Below are the code and all the weights of a small trained network. Each question names an input and a target symbol and asks about switching units off, where a switched-off unit gives its printed mean instead of its output.

import numpy as np


def w(rows, s, z=0):
    codes = np.array(rows[::2]) - 128.0
    scale = np.full(codes.shape[1], s)
    scale[-1] = z or s
    return codes * scale


def softmax(a):
    e = np.exp(a - a.max(-1, keepdims=True))
    return e / e.sum(-1, keepdims=True)


def log_softmax(a):
    a = a - a.max(-1, keepdims=True)
    return a - np.log(np.exp(a).sum(-1, keepdims=True))


def net(x, mask):
    ids = ['αγδζηλμξπτφψω'.index(c) for c in x.split()]
    T = len(ids)
    res = E[ids] + P[:T]
    u = 0
    for l in range(3):
        r = res
        for j in range(2):
            rows = slice(4 * j, 4 * j + 4)
            q, k, v = (r @ M[l][rows].T for M in (Q, K, V))
            z = softmax(np.where(np.tri(T) > 0, q @ k.T / 4**0.5, -1e9)) @ v
            o = O[l][rows]
            res = res + np.where(mask[u + j], z, o[:, -1]) @ o[:, :-1]
        u += 2
    return log_softmax(res[-1] @ U[:, :-1].T + U[:, -1])


Q, K, V, O = {}, {}, {}, {}
E = w([
[66,232,47,26,73,79],'α',
[45,131,116,164,66,238],'γ',
[118,95,208,181,169,204],'δ',
[184,39,133,83,165,25],'ζ',
[112,204,73,102,145,185],'η',
[173,128,81,46,59,92],'λ',
[40,49,82,81,59,127],'μ',
[40,223,254,226,134,8],'ξ',
[130,184,185,58,156,181],'π',
[181,131,196,46,186,88],'τ',
[197,139,136,173,232,227],'φ',
[246,9,58,182,113,94],'ψ',
[217,104,30,119,225,46],'ω',
],0.0067)
P = w([
[190,148,180,165,78,76],'0',
[186,100,144,100,112,142],'1',
[144,98,107,57,162,136],'2',
[95,101,82,43,199,136],'3',
[61,106,61,39,224,140],'4',
[21,101,39,37,254,143],'5',
[44,86,60,49,249,162],'6',
],0.0054)
Q[0] = w([
[93,222,167,183,58,41],'0.h1',
[202,32,63,116,191,154],'0.h1',
[160,182,234,214,23,127],'0.h1',
[71,223,232,215,70,65],'0.h1',
[152,104,78,174,76,2],'0.h2',
[24,158,170,44,98,225],'0.h2',
[69,161,201,60,76,238],'0.h2',
[224,124,214,224,79,240],'0.h2',
],0.0064)
K[0] = w([
[185,190,245,254,181,105],'0.h1',
[58,57,30,46,7,125],'0.h1',
[253,241,224,174,58,89],'0.h1',
[194,246,254,239,189,58],'0.h1',
[244,22,248,222,218,20],'0.h2',
[26,98,95,94,45,241],'0.h2',
[21,178,149,66,10,246],'0.h2',
[163,251,139,103,18,94],'0.h2',
],0.0057)
V[0] = w([
[73,83,221,53,176,191],'0.h1',
[88,85,2,17,24,85],'0.h1',
[177,217,232,161,154,150],'0.h1',
[249,214,254,242,172,103],'0.h1',
[202,20,103,110,198,65],'0.h2',
[127,232,110,135,24,67],'0.h2',
[123,175,108,188,38,140],'0.h2',
[196,18,230,199,236,38],'0.h2',
],0.0055)
O[0] = w([
[41,59,119,90,217,43,143],'0.h1',
[210,72,156,32,126,177,248],'0.h1',
[108,198,119,215,144,46,53],'0.h1',
[83,212,97,228,85,61,2],'0.h1',
[104,81,69,71,87,35,178],'0.h2',
[209,184,228,159,132,146,112],'0.h2',
[183,176,176,161,39,191,88],'0.h2',
[138,81,2,141,110,40,116],'0.h2',
],0.005,0.0038)
Q[1] = w([
[25,227,217,188,177,3],'1.h1',
[188,223,220,247,26,45],'1.h1',
[160,11,98,130,99,31],'1.h1',
[64,68,196,182,215,56],'1.h1',
[182,222,175,253,131,119],'1.h2',
[152,191,103,118,43,202],'1.h2',
[186,236,132,235,76,118],'1.h2',
[172,49,71,191,52,15],'1.h2',
],0.0053)
K[1] = w([
[54,134,233,163,186,8],'1.h1',
[175,162,222,215,31,31],'1.h1',
[170,196,193,173,178,254],'1.h1',
[30,255,209,95,190,141],'1.h1',
[246,212,128,107,49,85],'1.h2',
[103,203,215,195,74,152],'1.h2',
[242,208,138,157,53,117],'1.h2',
[239,23,145,147,74,160],'1.h2',
],0.0054)
V[1] = w([
[122,198,138,27,60,57],'1.h1',
[182,105,7,137,188,149],'1.h1',
[225,103,71,210,152,204],'1.h1',
[28,115,255,74,115,49],'1.h1',
[89,199,111,93,21,7],'1.h2',
[49,114,80,139,62,155],'1.h2',
[109,160,136,99,238,119],'1.h2',
[188,204,99,69,121,44],'1.h2',
],0.005)
O[1] = w([
[208,48,220,254,225,212,203],'1.h1',
[131,228,138,71,99,193,245],'1.h1',
[166,212,74,24,32,101,72],'1.h1',
[80,50,142,237,199,89,144],'1.h1',
[178,106,172,225,187,224,1],'1.h2',
[46,129,209,68,83,196,84],'1.h2',
[133,173,74,82,216,97,203],'1.h2',
[229,130,161,177,220,164,172],'1.h2',
],0.0058,0.002)
Q[2] = w([
[247,12,50,50,171,191],'2.h1',
[82,241,64,91,39,66],'2.h1',
[72,253,163,100,85,166],'2.h1',
[49,247,240,220,42,113],'2.h1',
[43,254,137,219,183,128],'2.h2',
[1,135,152,75,218,202],'2.h2',
[145,203,171,145,203,235],'2.h2',
[75,108,151,85,222,217],'2.h2',
],0.0057)
K[2] = w([
[56,27,109,36,57,161],'2.h1',
[214,248,83,64,56,76],'2.h1',
[228,185,40,153,170,80],'2.h1',
[232,192,156,234,161,88],'2.h1',
[223,213,164,169,200,29],'2.h2',
[46,185,99,91,253,119],'2.h2',
[176,61,85,134,241,44],'2.h2',
[44,97,90,98,235,105],'2.h2',
],0.0058)
V[2] = w([
[203,209,19,137,128,204],'2.h1',
[143,218,183,148,221,215],'2.h1',
[237,187,11,141,237,57],'2.h1',
[52,78,249,138,61,208],'2.h1',
[201,50,98,102,206,6],'2.h2',
[212,86,56,40,192,54],'2.h2',
[35,67,205,192,117,105],'2.h2',
[119,224,89,42,240,254],'2.h2',
],0.0053)
O[2] = w([
[174,252,131,106,169,140,101],'2.h1',
[103,191,195,203,253,61,89],'2.h1',
[219,240,23,198,142,62,127],'2.h1',
[21,13,214,84,165,155,123],'2.h1',
[173,54,4,228,27,215,219],'2.h2',
[176,114,116,232,14,147,255],'2.h2',
[42,47,61,62,229,148,84],'2.h2',
[189,220,253,255,174,49,214],'2.h2',
],0.0052,0.0047)
U = w([
[71,108,159,244,146,21,253],'α',
[73,143,49,60,178,16,249],'γ',
[39,198,171,45,179,83,126],'δ',
[175,55,69,211,140,129,71],'ζ',
[110,134,32,88,240,241,42],'η',
[243,92,254,185,205,241,61],'λ',
[159,24,127,64,94,167,65],'μ',
[155,126,153,146,157,178,89],'ξ',
[119,182,197,132,131,51,152],'π',
[114,128,66,198,103,227,86],'τ',
[154,181,71,37,70,72,128],'φ',
[153,158,122,190,9,216,38],'ψ',
[115,213,86,132,104,17,222],'ω',
],0.0057,0.0038)

Each question gives the input, a string of symbols that net reads in full, and the target symbol t.
The units are the heads (4 rows each of Q, K, V and O). Each row of codes is followed by its name. A weight is (code - 128) times the scale printed after its matrix; where a second scale follows, it is the last column's (O and U).
mask holds one flag per head, layer by layer. A switched-off head (its flag False) gives its mean, the last column of its rows in O, instead of its output. The means were averaged over made-up inputs and are rounded, as every weight is.
A unit's drop is (log p(t) with every unit on - log p(t) with that unit switched off) / (log p(t) with every unit on - log p(t) with every unit switched off).
The circuit of an input: a set's keep is (log p(t) with only the set's units on - log p(t) with every unit switched off) / (log p(t) with every unit on - log p(t) with every unit switched off). Starting from all 6 units, units are removed one at a time, each time the one whose removal leaves the highest keep (on an exact tie, the one counted first), for as long as the keep stays at least 0.8.
units of the circuit, in order: the units of the circuit, biggest drop first
most important unit: the unit with the biggest drop
which heads matter: for each layer, one digit per head in row order, 1 if its drop is at least 0.15 and else 0, layers parted by /
input ξ φ α ζ π μ π, target μ: which heads matter => 10 / 01 / 10
input α λ ψ ξ ψ, target ψ: units of the circuit, in order => [2.h2, 1.h1, 0.h1]
input ζ μ ψ γ γ ψ, target γ: units of the circuit, in order => [0.h2, 2.h2]
input δ γ δ, target δ: most important unit => 2.h2
input φ η δ ψ μ α λ, target μ: units of the circuit, in order => [0.h1, 2.h1]
input τ ξ α λ, target λ: which heads matter => 10 / 01 / 00
input ζ ζ μ ω γ α γ, target λ: units of the circuit, in order => [2.h2, 0.h1]
input ξ λ φ ω, target φ: units of the circuit, in order => [1.h1, 2.h1]
input μ γ γ, target δ: which heads matter => 01 / 01 / 01
input ψ μ μ α, target μ: units of the circuit, in order => [2.h1, 0.h1, 1.h2]
input α δ φ ψ ζ μ φ, target μ: units of the circuit, in order => [0.h1, 2.h1, 1.h2]
input α π ξ ξ α, target η: units of the circuit, in order => [2.h2, 1.h1, 0.h1]
input α ω α, target ψ: units of the circuit, in order => [2.h2, 0.h2, 1.h2]
input γ ω τ ξ α, target η: units of the circuit, in order => [0.h1, 1.h1, 2.h2, 1.h2]
input ξ γ ζ, target γ: units of the circuit, in order => [2.h2, 0.h2, 0.h1]
input μ α π α α φ, target λ: most important unit => 2.h2
input π α π, target λ: which heads matter => 01 / 01 / 00
input π γ δ ξ, target α: which heads matter => 10 / 10 / 10
input α α η, target λ: which heads matter => 00 / 00 / 00
input ω μ ω φ λ μ, target μ: most important unit => 0.h1
input τ μ φ φ η, target ω: which heads matter => 00 / 11 / 11
input μ ψ μ λ ζ, target μ: which heads matter => 10 / 01 / 10
